Below are the code and all the weights of a small trained network. Each question names an input and a class and asks about switching units off, where a switched-off unit gives its printed mean instead of its output.

import numpy as np


def w(rows, s, z=0):
    codes = np.array(rows[::2]) - 128.0
    scale = np.full(codes.shape[1], s)
    scale[-1] = z or s
    return codes * scale


def f(y):
    return np.maximum(y, 0)


def log_softmax(a):
    a = a - a.max(-1, keepdims=True)
    return a - np.log(np.exp(a).sum(-1, keepdims=True))


def net(x, mask):
    res = np.array(x, float).reshape(1, 6) / 4 @ E
    y = f(res @ A[0][:, :-1].T + A[0][:, -1])
    res = res + np.where(mask, y, B[0][:, -1]) @ B[0][:, :-1]
    return log_softmax(res[-1] @ U[:, :-1].T + U[:, -1])


A, B = {}, {}
E = w([
[131,118,122,137,133,135,139,127],'x0',
[202,101,133,132,142,24,129,181],'x1',
[131,135,120,125,117,123,121,126],'x2',
[89,101,96,154,217,85,54,82],'x3',
[129,132,133,123,128,127,122,128],'x4',
[107,75,83,6,121,151,113,187],'x5',
],0.016)
A[0] = w([
[85,204,147,176,108,179,131,43,222],'N0',
[121,87,117,150,205,84,48,78,108],'N1',
[187,136,159,196,112,77,132,104,166],'N2',
[153,136,165,114,40,166,190,160,254],'N3',
[62,133,102,82,124,195,123,118,155],'N4',
[86,164,160,156,122,148,129,100,171],'N5',
[49,95,111,86,105,226,90,116,151],'N6',
[136,142,132,170,185,44,99,75,102],'N7',
[174,62,107,42,143,83,112,192,31],'N8',
[191,145,169,164,153,90,154,115,188],'N9',
[112,196,151,153,129,173,142,37,212],'N10',
[182,117,129,137,126,150,164,125,216],'N11',
[118,162,122,88,99,202,186,165,161],'N12',
[123,151,131,115,133,164,175,84,117],'N13',
[101,135,67,120,145,159,73,82,137],'N14',
[70,87,75,143,250,84,19,71,155],'N15',
[175,158,162,136,90,122,168,164,184],'N16',
[155,152,108,84,107,119,165,173,134],'N17',
[177,115,139,117,90,178,140,124,173],'N18',
[144,183,160,56,130,178,181,121,163],'N19',
[166,162,138,136,45,178,185,150,246],'N20',
[119,153,216,168,132,161,154,51,176],'N21',
[188,171,179,198,146,63,139,121,152],'N22',
[130,139,119,169,157,104,97,97,85],'N23',
[127,102,132,170,191,69,73,82,89],'N24',
],0.011,0.0063)
B[0] = w([
[194,12,97,203,198,36,50,181,214],'N0',
[109,67,75,107,88,156,86,9,201],'N1',
[137,175,190,88,86,138,181,84,187],'N2',
[148,109,252,100,91,173,72,179,212],'N3',
[31,158,142,35,110,209,156,99,195],'N4',
[168,70,95,153,141,73,92,158,171],'N5',
[11,213,129,89,122,223,208,127,213],'N6',
[122,102,109,94,63,153,112,68,188],'N7',
[186,21,51,211,207,32,38,144,197],'N8',
[156,187,208,81,94,128,140,117,180],'N9',
[195,39,94,190,168,46,56,187,201],'N10',
[186,146,177,110,112,102,112,130,161],'N11',
[98,70,173,85,85,159,81,120,191],'N12',
[106,68,158,130,104,101,100,125,156],'N13',
[28,124,79,114,167,142,194,149,182],'N14',
[10,132,41,192,160,145,147,1,251],'N15',
[188,174,187,136,145,89,172,153,182],'N16',
[155,97,181,148,106,101,74,170,171],'N17',
[122,89,188,110,109,135,109,140,165],'N18',
[138,97,152,136,83,175,106,138,177],'N19',
[181,104,218,105,118,115,114,150,207],'N20',
[169,112,152,151,155,92,120,135,192],'N21',
[115,170,199,84,65,167,190,47,196],'N22',
[95,98,127,123,91,121,101,72,161],'N23',
[99,76,100,121,69,176,104,65,188],'N24',
],0.0081,0.024)
U = w([
[193,68,146,134,182,80,93,222,242],'0',
[104,114,153,71,38,203,126,79,151],'1',
[139,76,51,171,216,58,103,100,95],'2',
[65,187,83,94,194,191,192,106,5],'3',
[186,244,193,81,106,124,182,121,115],'4',
],0.011,0.0017)

Each question gives the input, the list of numbers given to net, and the class t.
The units are the neurons (one row each of A and B). Each row of codes is followed by its name. A weight is (code - 128) times the scale printed after its matrix; where a second scale follows, it is the last column's (A, B and U).
mask holds one flag per neuron, in row order. A switched-off neuron (its flag False) gives its mean, the last column of its row in B, instead of its output. The means were averaged over made-up inputs and are rounded, as every weight is.
A unit's drop is (log p(t) with every unit on - log p(t) with that unit switched off) / (log p(t) with every unit on - log p(t) with every unit switched off).
The circuit of an input: a set's keep is (log p(t) with only the set's units on - log p(t) with every unit switched off) / (log p(t) with every unit on - log p(t) with every unit switched off). Starting from the 12 units with the biggest drops (on a tie, the unit counted first), units are removed one at a time, each time the one whose removal leaves the highest keep (on an exact tie, the one counted first), for as long as the keep stays at least 0.8.
circuit, biggest first: the units of the circuit, biggest drop first
most important unit: the unit with the biggest drop
k most important neurons: the k neurons with the biggest drops, biggest first
drop of u: that unit's drop, to one decimal
input [4,-1,1,-8,7,-8], class 0: circuit, biggest first	N0
input [8,7,5,-1,-2,0], class 4: 2 most important neurons	N0, N10
input [6,1,2,0,-5,8], class 0: 2 most important neurons	N8, N15
input [-2,-7,-7,1,2,1], class 3: 2 most important neurons	N6, N4
input [-6,-7,-2,-2,-1,0], class 0: 2 most important neurons	N0, N10
input [1,-7,0,4,8,0], class 2: 2 most important neurons	N0, N10
input [-1,7,6,1,1,6], class 2: 3 most important neurons	N8, N3, N20
input [-7,6,1,-5,-5,0], class 4: 2 most important neurons	N0, N10
input [-4,8,-2,2,-7,-8], class 1: drop of N13	0.0
input [0,6,-6,-2,8,0], class 4: 2 most important neurons	N0, N10
input [2,-6,4,7,3,-1], class 2: drop of N0	0.1
input [8,-2,-5,2,-7,1], class 3: drop of N8	0.2
input [-5,1,0,-4,-4,-6], class 4: drop of N22	0.5
input [1,-7,1,3,4,2], class 3: most important unit	N6
